Below are the code and all the weights of a small trained network. Each question names an input and a class and asks about switching units off, where a switched-off unit gives its printed mean instead of its output.

import numpy as np


def w(rows, s, z=0):
    codes = np.array(rows[::2]) - 128.0
    scale = np.full(codes.shape[1], s)
    scale[-1] = z or s
    return codes * scale


def f(y):
    return np.maximum(y, 0)


def log_softmax(a):
    a = a - a.max(-1, keepdims=True)
    return a - np.log(np.exp(a).sum(-1, keepdims=True))


def net(x, mask):
    res = np.array(x, float).reshape(1, 8) / 4 @ E
    y = f(res @ A[0][:, :-1].T + A[0][:, -1])
    res = res + np.where(mask, y, B[0][:, -1]) @ B[0][:, :-1]
    return log_softmax(res[-1] @ U[:, :-1].T + U[:, -1])


A, B = {}, {}
E = w([
[128,129,125,128],'x0',
[2,178,121,87],'x1',
[128,128,128,128],'x2',
[128,128,127,128],'x3',
[65,54,57,238],'x4',
[153,254,100,204],'x5',
[128,129,129,128],'x6',
[128,128,127,128],'x7',
],0.0055)
A[0] = w([
[126,89,134,100,86],'neuron 0',
[110,132,129,127,92],'neuron 1',
[154,104,140,161,53],'neuron 2',
[216,95,127,155,5],'neuron 3',
[131,154,135,148,99],'neuron 4',
[127,118,130,117,127],'neuron 5',
[97,101,116,183,158],'neuron 6',
[166,155,138,73,147],'neuron 7',
[146,173,123,156,60],'neuron 8',
[126,76,125,90,112],'neuron 9',
[248,75,122,154,19],'neuron 10',
[144,177,119,167,84],'neuron 11',
[102,92,119,185,142],'neuron 12',
[136,165,119,145,93],'neuron 13',
[148,219,134,196,95],'neuron 14',
[117,82,129,91,81],'neuron 15',
[30,160,123,97,43],'neuron 16',
[129,104,138,117,103],'neuron 17',
[124,154,148,163,110],'neuron 18',
[52,155,123,102,16],'neuron 19',
[83,77,113,224,136],'neuron 20',
[123,80,138,100,87],'neuron 21',
[149,129,123,139,91],'neuron 22',
[137,199,114,187,98],'neuron 23',
[132,143,111,130,117],'neuron 24',
[135,159,121,153,111],'neuron 25',
[50,158,119,95,18],'neuron 26',
[127,98,130,110,101],'neuron 27',
[180,102,135,159,7],'neuron 28',
[114,112,145,168,143],'neuron 29',
[124,97,126,98,110],'neuron 30',
[111,128,124,120,96],'neuron 31',
[94,89,109,183,139],'neuron 32',
[160,161,141,61,129],'neuron 33',
[59,149,126,114,51],'neuron 34',
[193,192,154,12,146],'neuron 35',
[142,140,151,103,146],'neuron 36',
[114,24,140,65,65],'neuron 37',
[133,142,132,141,109],'neuron 38',
[100,127,143,120,106],'neuron 39',
],0.012,0.0011)
B[0] = w([
[121,98,148,104,162],'neuron 0',
[131,140,135,134,139],'neuron 1',
[137,158,142,147,157],'neuron 2',
[138,205,177,164,194],'neuron 3',
[127,108,142,114,154],'neuron 4',
[126,118,132,121,139],'neuron 5',
[127,119,65,140,190],'neuron 6',
[124,122,69,147,189],'neuron 7',
[115,98,152,100,174],'neuron 8',
[119,93,155,93,175],'neuron 9',
[142,230,198,175,221],'neuron 10',
[117,92,153,90,184],'neuron 11',
[128,122,62,141,191],'neuron 12',
[123,104,146,105,165],'neuron 13',
[111,60,178,68,230],'neuron 14',
[121,93,152,96,169],'neuron 15',
[152,200,183,167,203],'neuron 16',
[122,112,139,114,147],'neuron 17',
[130,104,141,108,159],'neuron 18',
[148,184,172,158,184],'neuron 19',
[124,117,22,149,229],'neuron 20',
[119,96,151,95,169],'neuron 21',
[131,142,143,130,144],'neuron 22',
[117,70,164,73,212],'neuron 23',
[127,120,135,117,143],'neuron 24',
[123,104,144,104,164],'neuron 25',
[150,187,173,161,187],'neuron 26',
[124,109,142,108,153],'neuron 27',
[139,175,160,151,169],'neuron 28',
[126,126,98,136,159],'neuron 29',
[121,103,143,105,158],'neuron 30',
[131,136,137,133,139],'neuron 31',
[130,120,56,143,197],'neuron 32',
[123,118,61,150,196],'neuron 33',
[145,178,162,155,178],'neuron 34',
[123,110,4,171,255],'neuron 35',
[124,126,96,133,162],'neuron 36',
[113,58,179,56,219],'neuron 37',
[127,119,135,117,143],'neuron 38',
[133,141,146,134,147],'neuron 39',
],0.035,0.0063)
U = w([
[121,105,2,144,198],'0',
[102,51,196,12,1],'1',
[169,228,204,165,178],'2',
],0.0092,0.00048)

Each question gives the input, the list of numbers given to net, and the class t.
The units are the neurons (one row each of A and B). Each row of codes is followed by its name. A weight is (code - 128) times the scale printed after its matrix; where a second scale follows, it is the last column's (A, B and U).
mask holds one flag per neuron, in row order. A switched-off neuron (its flag False) gives its mean, the last column of its row in B, instead of its output. The means were averaged over made-up inputs and are rounded, as every weight is.
A unit's drop is (log p(t) with every unit on - log p(t) with that unit switched off) / (log p(t) with every unit on - log p(t) with every unit switched off).
The circuit of an input: a set's keep is (log p(t) with only the set's units on - log p(t) with every unit switched off) / (log p(t) with every unit on - log p(t) with every unit switched off). Starting from the 12 units with the biggest drops (on a tie, the unit counted first), units are removed one at a time, each time the one whose removal leaves the highest keep (on an exact tie, the one counted first), for as long as the keep stays at least 0.8.
units of the circuit, in order: the units of the circuit, biggest drop first
unit that matters most: the unit with the biggest drop
k most important neurons: the k neurons with the biggest drops, biggest first
drop when u is switched off: that unit's drop, to one decimal
input [-6,6,-3,6,2,6,7,0], class 1: unit that matters most	neuron 14
input [6,3,-7,-5,5,7,-5,4], class 1: 3 most important neurons	(neuron 14; neuron 35; neuron 23)
input [4,7,-8,5,6,-2,5,-6], class 2: 4 most important neurons	(neuron 16; neuron 35; neuron 26; neuron 19)
input [4,-5,2,6,-1,-4,0,4], class 2: 4 most important neurons	(neuron 10; neuron 14; neuron 3; neuron 23)
input [-1,-8,0,6,7,-7,-8,-2], class 2: 4 most important neurons	(neuron 10; neuron 3; neuron 35; neuron 28)
input [8,7,-8,-6,-4,7,-4,-7], class 1: 2 most important neurons	(neuron 14; neuron 23)
input [-8,-3,-4,-1,1,-2,-8,7], class 2: 2 most important neurons	(neuron 14; neuron 23)
input [2,-3,6,-3,7,-8,1,-3], class 1: 3 most important neurons	(neuron 37; neuron 35; neuron 9)
input [4,-6,-5,-6,-8,7,-8,-7], class 0: 3 most important neurons	(neuron 35; neuron 33; neuron 7)
input [-1,8,3,2,-8,-4,1,-3], class 0: 2 most important neurons	(neuron 35; neuron 33)
input [5,3,1,8,4,5,1,2], class 1: 3 most important neurons	(neuron 35; neuron 14; neuron 23)
input [3,-3,6,-3,-6,7,3,-1], class 1: 2 most important neurons	(neuron 14; neuron 23)
input [1,8,7,-2,-2,-6,1,-4], class 2: drop when neuron 16 is switched off	0.4
input [8,-8,-5,5,5,0,2,-2], class 2: units of the circuit, in order	(neuron 10)
input [0,0,-8,-6,-6,-6,7,3], class 0: drop when neuron 33 is switched off	0.4
input [2,8,-7,1,5,-5,0,-8], class 2: drop when neuron 13 is switched off	0.0
